Here is a tiny trained network, its code and every weight. The questions are about switching its units off for an input and a class, where a switched-off unit gives its printed mean instead of its output.

import numpy as np


def w(rows, s, z=0):
    codes = np.array(rows[::2]) - 128.0
    scale = np.full(codes.shape[1], s)
    scale[-1] = z or s
    return codes * scale


def norm(h):
    return h / np.sqrt((h * h).mean(-1, keepdims=True) + 1e-5)


def f(y):
    return y / 2 * (1 + np.tanh(0.7978845608 * (y + 0.044715 * y**3)))


def log_softmax(a):
    a = a - a.max(-1, keepdims=True)
    return a - np.log(np.exp(a).sum(-1, keepdims=True))


def net(x, mask):
    res = np.array(x, float).reshape(1, 5) / 4 @ E
    u = 0
    for l in range(2):
        y = f(norm(res) @ A[l][:, :-1].T + A[l][:, -1])
        res = res + np.where(mask[u : u + 6], y, B[l][:, -1]) @ B[l][:, :-1]
        u += 6
    return log_softmax(norm(res)[-1] @ U[:, :-1].T + U[:, -1])


A, B = {}, {}
E = w([
[93,226,165,123],'x0',
[124,116,142,121],'x1',
[126,127,131,127],'x2',
[109,95,160,254],'x3',
[34,153,87,137],'x4',
],0.0084)
A[0] = w([
[157,155,96,157,34],'L0N0',
[213,142,150,183,87],'L0N1',
[160,52,122,103,166],'L0N2',
[112,135,251,109,101],'L0N3',
[235,117,152,46,252],'L0N4',
[145,215,161,118,169],'L0N5',
],0.015,0.0024)
B[0] = w([
[134,117,155,130,121],'L0N0',
[110,123,251,30,173],'L0N1',
[190,174,17,200,186],'L0N2',
[165,200,119,170,170],'L0N3',
[115,161,227,52,254],'L0N4',
[204,32,18,145,195],'L0N5',
],0.011,0.0096)
A[1] = w([
[66,132,137,44,32],'L1N0',
[125,176,49,166,195],'L1N1',
[66,91,217,205,5],'L1N2',
[188,219,119,112,170],'L1N3',
[114,99,70,122,102],'L1N4',
[7,105,120,115,89],'L1N5',
],0.019,0.0025)
B[1] = w([
[196,209,67,174,193],'L1N0',
[136,67,151,125,227],'L1N1',
[160,211,11,90,203],'L1N2',
[41,81,109,196,254],'L1N3',
[140,188,180,128,173],'L1N4',
[123,97,249,88,190],'L1N5',
],0.018,0.009)
U = w([
[144,206,8,111,81],'0',
[126,115,132,141,255],'1',
[105,131,249,80,76],'2',
[105,19,76,179,84],'3',
],0.011,0.0074)

Each question gives the input, the list of numbers given to net, and the class t.
The units are the neurons (one row each of A and B). Each row of codes is followed by its name. A weight is (code - 128) times the scale printed after its matrix; where a second scale follows, it is the last column's (A, B and U).
mask holds one flag per neuron, layer by layer. A switched-off neuron (its flag False) gives its mean, the last column of its row in B, instead of its output. The means were averaged over made-up inputs and are rounded, as every weight is.
A unit's drop is (log p(t) with every unit on - log p(t) with that unit switched off) / (log p(t) with every unit on - log p(t) with every unit switched off).
The circuit of an input: a set's keep is (log p(t) with only the set's units on - log p(t) with every unit switched off) / (log p(t) with every unit on - log p(t) with every unit switched off). Starting from all 12 units, units are removed one at a time, each time the one whose removal leaves the highest keep (on an exact tie, the one counted first), for as long as the keep stays at least 0.8.
circuit, biggest first: the units of the circuit, biggest drop first
unit that matters most: the unit with the biggest drop
top k neurons: the k neurons with the biggest drops, biggest first
top k neurons in layer l: the k neurons of layer l with the biggest drops, biggest first
drop when u is switched off: that unit's drop, to one decimal
input [-6,-6,3,7,-2], class 0: circuit, biggest first	(L0N5, L1N2)
input [-5,1,5,5,7], class 2: top 2 neurons in layer 1	(L1N5, L1N0)
input [7,-2,4,-6,-3], class 3: top 4 neurons	(L1N3, L0N5, L0N1, L1N2)
input [-2,-4,-4,2,-6], class 2: circuit, biggest first	(L0N1)
input [5,4,6,4,3], class 3: top 3 neurons	(L0N1, L0N4, L1N1)
input [-7,1,-1,-6,8], class 2: circuit, biggest first	(L0N5, L1N5)
input [7,-5,-3,6,3], class 3: circuit, biggest first	(L0N4, L1N1)
input [8,4,4,7,-3], class 3: top 2 neurons	(L0N3, L0N5)
input [-3,3,2,0,-8], class 2: top 3 neurons	(L0N4, L0N1, L1N2)
input [6,-5,-6,-1,5], class 3: top 2 neurons in layer 1	(L1N1, L1N5)
input [7,6,8,-6,0], class 3: circuit, biggest first	(L1N3, L0N5)
input [-8,-4,-1,-6,-7], class 3: top 3 neurons in layer 0	(L0N2, L0N3, L0N1)
input [1,-2,6,5,8], class 2: top 2 neurons	(L1N5, L0N4)
input [-6,5,5,4,7], class 2: top 2 neurons	(L1N5, L0N5)
input [-3,6,-2,-2,7], class 2: top 2 neurons	(L1N5, L0N4)
input [-2,-3,-3,5,5], class 0: top 2 neurons	(L1N2, L0N5)
input [5,5,8,7,-1], class 0: top 2 neurons	(L1N2, L0N2)
input [-6,3,-1,4,6], class 2: top neuron	(L0N5)
input [5,-3,1,8,7], class 0: top 2 neurons in layer 1	(L1N2, L1N3)
input [-6,-3,-5,-6,7], class 2: unit that matters most	L0N4
input [-4,-6,-3,6,-5], class 0: top 3 neurons in layer 1	(L1N2, L1N5, L1N1)
input [1,-3,8,3,-2], class 0: top 2 neurons in layer 0	(L0N4, L0N2)
input [-5,-1,-5,-6,8], class 2: top 2 neurons in layer 0	(L0N4, L0N1)
input [-3,4,1,7,7], class 0: drop when L1N0 is switched off	-0.1
input [3,-6,-4,2,7], class 2: drop when L1N4 is switched off	0.0
